Each row is followed by its class.
[  62  191  174  343   58  -61  -78    0 -211  214   21   67 -148  187
   60  146  -30   48  -29  111  -80   29   77  146  195   38   80   95
  -39   26 -123  -42   82   44]  P
[ 180 -266  -52  160  120 -150  178  209  -24  265   39  -33  269  155
  209  151  202  -90  174  117   15   86   83  -38 -293 -207  405  124
  111   88 -125   61   29 -379]  N
[ 228  252   25  250  130  -28  256  236  533   49  273  169   87  226
   86   64  198 -113 -171 -147   87  -67 -110    5  -92  -32  276 -156
  128  141  364 -200 -159  -68]  D
[ 151  165  218  355   59  -77  -42  -19 -113  219   51   61 -157  187
   15  141  -16   29  -33   97  -74   13  137   95  115   32  101  102
  -20   17 -116  -55   72   61]  S
[  20  -71  -27  141  -90  -15  -20 -132   31   12 -116   37   -6  -30
   89   44  -37 -113 -195   99   64  -13 -124  122  -31   23    9   45
  -86  155 -175   57  -77  -94]  P
[ 140  182  215  402   85  -85  -72   14 -201  192   25   59  -55  153
   52  127  -12   49   -6  126  -84   26   70  153  115   46   95  110
  -36   25 -138  -18   91    1]  C
[-172   65   76  283   33   24  -96  269   -3 -251  149  437   81  -55
 -131  209  -96  -86  163 -242  202  -55 -435 -174 -410 -242   50  281
 -202  -36  165   65  -64  152]  B
[ 328  121  255  109  388  100  -85   74  272 -237  186  259  436  -36
 -124   19  345 -368   51 -342  506   98  -79  -24 -532  133   46 -249
 -326  -14 -145 -265  -63  -40]  S
[ -57  -40  -29    9  -86  -23   90  -27  118 -233   27  -51  121   69
   50  -67    8    2 -171   16   55  -77  109 -136  -41   52   24 -128
   74  113  107   59 -118  -45]  P
[  69  121  147  383   61  -73  -51  -21 -171  200   70  103  -81  210
   52  143  -47   -3  -24  115  -63   41   77   95  133    7  153   72
  -39   40 -106  -37   80   45]  P
[ 207   36  130   15  -22 -207   76  170   99  223  160 -445  452  150
  130 -202  -56  177 -215   22   34  -77  152 -265  255  182  218 -333
  187  111    6 -114 -131  191]  B
[  91  -18   -1  -83 -294  -69  331   72  194  142  289 -208  -95  170
  -78  -46  108   45 -165  122   84   16  152 -292  204  102  -38  -83
  318  176  112 -112 -124  -23]  S
[ 899 -277  158  -50  367  -42   83   21  170 -131 -111   -1    7 -106
 -290  -27  293   51 -130   87 -142 -310 -166   56   86 -258  246  -29
 -232  -92 -207   45  202  -26]  B
[ 415 -256  225 -177  758  -62  114  -74  -42 -179 -278 -161  214 -112
 -152 -275  157  156   79  -32 -271 -109   20  100  120 -134  297 -157
 -297 -205 -325  -21  128  -99]  N
[  58   15    3  219    6  -17   -2 -231  123    3  -89  185 -199  -17
  -14   24  -51  -27  -11  205  -61  -34  -65  155  -86 -146  127  151
  -81   31  -99  142   -5  -82]  E
[ 253   36    9  281   38   86  -88  147  427  271  252  -45  636  105
  -61   84 -177 -217 -498 -216  247  113 -113 -211  -69  181  110 -446
  -33    6  127 -385  -21  167]  P
[-520  118   67   77  -34  -64  252  243  321 -212  318  151  316  175
   91  140  112  -42 -409 -135  430  102 -110 -185  167 -266   -2   44
  113  -57  243 -276  -39    2]  S
[  69  -70  -38  180  -18 -115  -51  -72   84   58 -125  -55   44  -51
    6   54   11  -58  -57   53  -41  -39  -94  137  -58   20  226   33
 -191    9 -245   36  -84  -24]  P
[ -29  241   36  126  -59 -111   31  377  -63  214  151  -68  -98   78
  301  247  299  -32  149 -126 -232 -174    2  -33 -262  125  193  338
   76  177  110   63 -178 -152]  D
[-241  148 -113   -7  301   81  164   32  533  -54  162  276   -1  315
 -314  196  211 -279 -232  -12 -279   54  -22 -146  202   50  166 -315
  -55 -150  209 -339  -27 -194]  E
[  51 -171   43  -41 -256  -37   88   29 -135   16  110 -102  168  102
   58 -156 -170   52  -56  199   27  -31  259  -52  136  118  159  -93
  186  129    2  154  -67    7]  N
[ 125  106  282  149  164  -30  341    1  164   71   45 -309  101  115
 -152 -158   18   92 -420  -43 -286   72  425 -384  137  124   56 -414
  179   64  112  -23  -57  -21]  C
[ -70   68  118 -248 -194  123  123  169 -242   21    0 -337  551  115
  220  -52  199 -106 -272  -39  -27   68  217   86  404  350    2 -118
  281   26  -54  133   14 -107]  S
[  78 -143 -110  109 -200  -35  -27  -42  143   79  -53  -60   80  -28
  -23  104 -105 -177 -182   81   20   21  -92   74 -113  -13  141 -134
 -104   84 -183   14 -126  -67]  E
[ 280  -92  290  -13  656   58  143 -142    8 -295 -190  262  -48 -164
  -28 -147  158  229  159   -4   24 -127  -64  163  -42 -355  288  318
 -138 -250 -188   31  210  -42]  P
[ 199  -61  111   63  365  101   94  252  164  174  289   19  553  306
  142  205  210 -317 -153 -204  356  -42  223 -102  -62  -17  271 -283
  -86 -130 -121 -249  -49 -132]  C
[ 152 -106   47  222  217  -38  113   36  147  274  295 -128  298  225
  124  136  262 -275    5  -55  274   28   65   21 -227   11  210 -123
  -75  120 -124 -166  -74 -139]  J
[ 419  -11  -26  121  155    9  -90  219  322 -143  123    1  299  -44
  -80  135  -22 -221  270 -154  -97 -227 -307 -335 -562   63  175 -220
   -5  198    0  -26 -220    0]  X
[-238  -50  -36  106  -47  115  133  187  219   62  120   -9  210  140
   91  212 -146 -228  146   33   47   53  178  -28 -449 -247  301   33
   65   20  133   63 -175 -185]  C
[ 178 -171  163   16  735  102   14 -178 -201 -263 -165  166 -104  -28
 -147  -91   94   99  233   -9  -50 -114  -29  174   68 -296  199   21
 -285 -241 -209   61  132 -127]  P
[ 563 -221  217 -138  464  -30  220   30  313  -77 -129  -84   -1  -77
 -431   44  324  -19  -62  -35  -29  -82  193  -87 -117 -264  141 -285
 -390 -272 -465 -208  123  -37]  B
[-377  141 -144  -74 -302  202  -74  304   30 -201  232  -32  683  132
  245  -16 -164 -289 -226 -308  461    3 -205  140   79  183 -227 -378
  245   86  281 -106 -298  -29]  Q
[  67  -88  -62  119 -118  -88    2 -141  155   78 -139   -3  -56  -72
   -3   40   61   12 -109  110   33  -74 -115  167  -93  -65  173  185
 -128  -34 -202  126  -34  -23]  E
[  83   93 -290  -33 -558  -33   61  185   -7  289  387 -470 -294  -32
  -34  491  234 -222  155   25 -556 -238  188  -47 -275   81  105  -25
   15   46 -280 -110 -256  -11]  P
[ 299   70  198   70 -246   89  -98   60 -173   86  -91 -104  128  -28
   69  -75  -70   36 -252  -81   61  -35  150  102   -3  298  -12  -69
  197   99  -12  138  -59   62]  N
[ -69  250   89  288   27  114 -114   -7    5 -117  216  187  199  247
  117  266   96 -316 -165 -145  -79  -84  -29  -53    1   -8  125  125
  161  -47  117 -131 -131 -122]  C
[-328   67 -100 -147   71  137  149   25  113   90  426   19  152  257
   62  185  349 -453 -159 -286  581  350  -91 -121  327  144 -263 -144
   50   91  137 -463  -66 -215]  Q
[ 289  208  208 -163 -165   35   69  130  123  156  124 -434   48  -45
  124 -137  -65  171 -277 -186 -102 -269  395 -298   13  268   58 -153
  254   -3   49  -62 -278  221]  C
[ 214  -51   36  144   24  -95  177 -107  -53   47  337  -65  -34   61
   -8  -69  272    4 -116  -59  258  111  130 -333  165  194  -27  -84
   47  123   18 -102  -13  -83]  J
[ 433   27   57   63 -229  -29  307  -74  144  125  304 -216 -166  -22
   14   -1  263   51 -317 -101   98  -28  416 -252   64  190    8  -28
   83   27  -22 -101  -82  -10]  S
[ 418 -178  115 -102  509   34  120  -25 -145 -175   79   71  -28 -211
 -145   12  443  145   54   21  200  -67  -93  131   43  -78  146   -4
 -416 -173 -425  -80  228 -103]  S
[ 157 -183 -160  181   59  -21  114  -96 -169  -61  236  181 -144 -184
   31  263  314 -318  346  -39 -325  -43 -142   80 -180  -42  158  235
   32   63 -226   38   75 -256]  Q
[-411   61  114  -23 -129   76  171   31  -48   78  385  223 -253   29
  112  252  189 -293  -38   95  -25  119  262 -241 -213  -41   -3  165
  134  264  136  104   77  -66]  S
[ 100 -162  181 -149  591   65    7  -23 -102 -354 -266   32  229 -143
  -94 -218   23  251   14  -63  179  -41 -131   25   92 -253   94   -1
 -304 -292 -180   22  119  -71]  J
[  89  -77 -103   28  -24   -4   34 -170  263  119 -102  -70 -158  -92
  -21  118   63 -137  -81   33   -1  -27  -66  102  -67   68  112    6
 -179   55 -213   -2  -99  -60]  X
[ -60 -111 -101 -185  110   40   94  379   40  -21  176  169  701  177
  421   87  276 -183 -537 -104  526  -83 -193    9  255   26  303 -295
   25   24  -50  -91  -32 -156]  P
[  37  409   35   -3 -426  -58 -126  -42   41  199  112 -292 -704  136
  349  321  136  -13   53 -191 -323 -273  350 -105 -276   11  136  486
  310  153  339   86 -254  202]  E
[  30  -21  263  -39  367  156   62  106  328 -177   59   91  362  240
  -50  -34  -15 -173 -236 -236  383   -4  -22  -42  -62 -136  129 -258
   20   15  235 -199  -16  132]  D
[ 468 -204  125  104  654  -11   -6  -93   74 -283 -144  323   25 -102
 -306 -119  113  -44  135 -100   37   17 -408   80 -100 -257  272  -34
 -400 -160 -136 -123  125  -76]  J
[ 289 -311 -166 -242  521  -97  176   44    4 -186 -102  153  -28  -59
 -171   53  518   35  -56  -87   54  -96 -266   41   74 -183  181  -96
 -566 -298 -402 -182  173 -167]  J
[ 472  -73   89  236 -144 -213  127  -58 -314   84  162 -251   83  -56
  272 -152  230  199    0   30    0 -161  356  140  -24   83  153   27
  150   26 -263   99  -40  -91]  X
[ -60    9   -8   10  -86  117   -7  260  205 -157  218  -17  445  245
 -175  275  251 -369 -228 -141  205  -56   72 -201 -194  126 -182 -300
 -169   29   28  -72  -31  -55]  P
[-204 -112   14  199 -136  -51    7 -124   40   78    1    5  -32  -33
  -15  126    9 -122 -157  117   45   45   38  130  -91   41  112   89
  -87   59 -227   30  -81 -114]  E
[  -7 -100  -77   95 -150  -32  -51 -132  216   79 -189   38   13  -37
  -29   87  -21  -77 -249  139   51  -25  -63  165  -72  -31  146   80
 -192  -43 -202   95  -29  -52]  E
[-259  228  -39   -5 -163  117    5   96  -75 -147   20  475  370  -87
  147  -22  443  -74 -274  -83  493  123  -43  315   76  349 -426  -69
  -23 -124 -173    6  179 -194]  D
[-107 -106 -135  253   76  -89   82   50  106 -166  137  264 -172  114
 -147  425  319 -323  288  -17 -194   41 -234  -34 -264 -208  310  291
 -138   56   79   67   64 -199]  X
[   0   60 -107  266  203  -72   43   82  166  -71   87  -26  432  258
  -18   48    7 -152 -246 -129 -108  202  -31 -269 -202  -14  249 -478
  -62    6  115 -286 -158 -225]  E
[-493  209   85   71   84   67  -55   38  169 -505   94  478  193   81
  317  -48   40  -11   83 -391  830 -142 -226  145 -198 -187  -54  227
  145  -68  333   75 -136  238]  P
[ -44  -18  -51   -8  213  -33 -105  286    4  105  287  -80  667  103
   22   22  377 -173   92 -132  224   65  -77  118  -35  311  171 -222
 -108  -70   -3 -151   35 -161]  E
[-116   -3 -143  -78  101  -23   12   35  -48  -87  439  -28  453   63
  248 -118  140 -122   69 -184  421   52 -109  -69  108  134  -78 -136
  -34   32   39 -303 -106  -39]  P
[  53  179  202  404   73  -62  -94  -33 -183  205   76   87 -106  189
   24  137  -44    1    6  106  -48   53   90   86  131   23   78  108
  -42   40  -99  -35   79   42]  P
[ 253   43 -108  154  244   25  -76  249  330 -169  -94  163  805   84
  139   94   49    0 -223 -190  361  -34  -24  -93 -101   60  313 -242
 -328 -329 -123 -111   37  -76]  Q
[ 411 -187  279 -168  482  142  177 -297   57 -205 -194  104 -257 -194
 -300 -208  150   92  101  -45 -161  -91  163  115 -223 -401  193  139
 -180 -278 -129   63  179   54]  B
[  67  176  199  429   65  -79  -58   19 -114  206   38   96  -77  209
    4  157  -23   17  -25   98  -65   68   98   70  123   47  106   77
  -44   35  -99  -56   74   13]  D
[ 169  -36    7  134 -158  -30   48 -140  182  155  -49  -76   27  -61
   36   17   58  -90 -222   86   77  -40  -91  107  -53   13   84   29
    9   99 -195   63  -85  -41]  X
[ 532 -284   25 -241  469  -90  190  -37   28  -15 -170 -142  -91 -117
 -134  -73  432  112  -17  -95  -11  -36  -19   76  283  -12  178   14
 -254 -205 -293 -135  165 -167]  S
[ 328  -65  -24 -186  411   12   95  -27   51 -129 -226   16 -121 -152
 -242  -36  359   13  103   -2 -296 -117  -61  259  193  110   77 -209
 -292 -226 -357  -33  101 -182]  J
[ 422   -9   89  202 -270  -57  173   53   65   33  175  -11   79   78
  109  -47   83    8  -64  148   -5 -203  289   71   38  129  191   -8
  144  139  -15  237  -25   13]  D
[ 307 -288    5   47  584  102  -22 -122  -22 -319  -52  318   84  -25
 -260  -11  -74 -188   50    0 -143  -29 -182   49   31 -206  258 -288
 -346 -163 -231 -145   30 -219]  E
[ -16  -78  -16  231 -159    8   57  -96  217   58  -19  148 -198  -34
  -86  195  -36 -217 -158   60   38   -6  -86  114 -194  -45  144   21
  -75   82 -181  -16 -142  -60]  J
[  48  202  215  362   57  -67  -95   24 -175  193   45  129  -87  165
   34  159  -16   30  -79   70  -10   68   90   95  142   58   89   78
  -50    8 -142  -67   60   16]  N
[ 125  170  234  395   47  -46  -92    4 -180  245   51   68 -107  170
    4  138  -67   -4  -20   98  -62   44  131  123  107   74   76   81
   -6   30  -93  -28   71   35]  C
[ 129  268  108  316  233  166 -110  154  168   31  347  306  151  291
 -249  351  412 -262 -101 -216  509  132  176 -329 -152  181 -173 -106
 -375 -143   83 -172  108 -147]  Q
